Below are the code and all the weights of a small trained network. Each question names an input and a class and asks about switching units off, where a switched-off unit gives its printed mean instead of its output.

import numpy as np


def w(rows, s, z=0):
    codes = np.array(rows[::2]) - 128.0
    scale = np.full(codes.shape[1], s)
    scale[-1] = z or s
    return codes * scale


def norm(h):
    return h / np.sqrt((h * h).mean(-1, keepdims=True) + 1e-5)


def f(y):
    return y / 2 * (1 + np.tanh(0.7978845608 * (y + 0.044715 * y**3)))


def log_softmax(a):
    a = a - a.max(-1, keepdims=True)
    return a - np.log(np.exp(a).sum(-1, keepdims=True))


def net(x, mask):
    res = np.array(x, float).reshape(1, 3) / 4 @ E
    u = 0
    for l in range(2):
        y = f(norm(res) @ A[l][:, :-1].T + A[l][:, -1])
        res = res + np.where(mask[u : u + 4], y, B[l][:, -1]) @ B[l][:, :-1]
        u += 4
    return log_softmax(norm(res)[-1] @ U[:, :-1].T + U[:, -1])


A, B = {}, {}
E = w([
[198,82,29,103,167,208],'x0',
[37,169,3,15,56,75],'x1',
[166,24,68,231,110,70],'x2',
],0.0048)
A[0] = w([
[168,107,31,94,199,254,76],'0.n1',
[102,67,157,161,87,186,249],'0.n2',
[170,99,47,136,89,244,22],'0.n3',
[113,236,173,56,169,207,151],'0.n4',
],0.0065,0.0019)
B[0] = w([
[74,184,181,172,87,57,252],'0.n1',
[20,67,87,111,163,79,180],'0.n2',
[70,109,254,127,75,124,193],'0.n3',
[144,28,93,136,113,127,251],'0.n4',
],0.0074,0.004)
A[1] = w([
[239,113,176,178,248,175,231],'1.n1',
[106,42,154,45,115,229,253],'1.n2',
[135,214,1,99,81,135,177],'1.n3',
[249,156,201,207,142,172,124],'1.n4',
],0.007,0.0017)
B[1] = w([
[127,145,68,43,133,157,253],'1.n1',
[118,11,160,188,136,94,207],'1.n2',
[198,148,140,135,126,164,212],'1.n3',
[186,159,130,108,43,105,209],'1.n4',
],0.011,0.0045)
U = w([
[214,143,96,52,78,143,219],'0',
[144,1,98,159,143,75,183],'1',
[106,156,238,154,92,93,206],'2',
[95,111,142,164,186,157,178],'3',
[156,167,143,133,188,132,1],'4',
[100,163,128,165,199,229,27],'5',
[131,152,139,154,163,167,6],'6',
],0.0098,0.0045)

Each question gives the input, the list of numbers given to net, and the class t.
The units are the neurons (one row each of A and B). Each row of codes is followed by its name. A weight is (code - 128) times the scale printed after its matrix; where a second scale follows, it is the last column's (A, B and U).
mask holds one flag per neuron, layer by layer. A switched-off neuron (its flag False) gives its mean, the last column of its row in B, instead of its output. The means were averaged over made-up inputs and are rounded, as every weight is.
A unit's drop is (log p(t) with every unit on - log p(t) with that unit switched off) / (log p(t) with every unit on - log p(t) with every unit switched off).
The circuit of an input: a set's keep is (log p(t) with only the set's units on - log p(t) with every unit switched off) / (log p(t) with every unit on - log p(t) with every unit switched off). Starting from all 8 units, units are removed one at a time, each time the one whose removal leaves the highest keep (on an exact tie, the one counted first), for as long as the keep stays at least 0.8.
circuit, biggest first: the units of the circuit, biggest drop first
top k neurons: the k neurons with the biggest drops, biggest first
top k neurons in layer l: the k neurons of layer l with the biggest drops, biggest first
drop of u: that unit's drop, to one decimal
input [5,-1,1], class 2: circuit, biggest first : (0.n1)
input [2,-2,3], class 3: top 2 neurons in layer 0 : (0.n2 0.n4)
input [-7,-4,-7], class 1: circuit, biggest first : (0.n4 0.n1 1.n2)
input [1,-6,3], class 0: circuit, biggest first : (1.n1 1.n4)
input [-2,-8,7], class 0: top 4 neurons : (1.n1 1.n4 0.n4 1.n2)
input [-6,-8,-2], class 0: top 2 neurons : (1.n1 0.n1)
input [7,-6,1], class 2: top 4 neurons : (0.n1 0.n3 0.n2 1.n3)
input [1,-3,-6], class 1: top 2 neurons : (0.n4 1.n2)
input [5,5,-8], class 1: top 4 neurons : (0.n4 1.n2 1.n1 1.n4)
input [3,-6,1], class 0: top 3 neurons : (1.n1 1.n4 0.n4)
input [7,0,4], class 2: top 2 neurons : (0.n1 0.n3)
input [-2,-7,7], class 0: top 2 neurons in layer 0 : (0.n4 0.n1)
input [0,-7,-8], class 1: top 2 neurons in layer 1 : (1.n2 1.n3)
input [-4,-3,-7], class 1: top 3 neurons : (0.n4 1.n2 0.n1)
input [1,1,2], class 3: top 2 neurons : (1.n4 1.n3)
input [4,-7,0], class 0: top 2 neurons : (1.n1 1.n4)
input [6,-1,4], class 2: top 4 neurons : (0.n1 0.n3 0.n4 1.n2)
input [-4,-4,0], class 0: circuit, biggest first : (0.n1 0.n3 1.n1)
input [-5,2,-7], class 1: top 3 neurons : (0.n4 0.n1 1.n2)
input [6,-8,8], class 0: top 3 neurons : (1.n1 1.n4 0.n4)
input [1,6,-8], class 1: top 3 neurons in layer 1 : (1.n2 1.n1 1.n4)
input [-3,2,-8], class 1: drop of 1.n2 : 0.2
input [6,-4,-2], class 2: drop of 0.n1 : 0.8
input [0,-6,1], class 0: drop of 1.n1 : 0.1
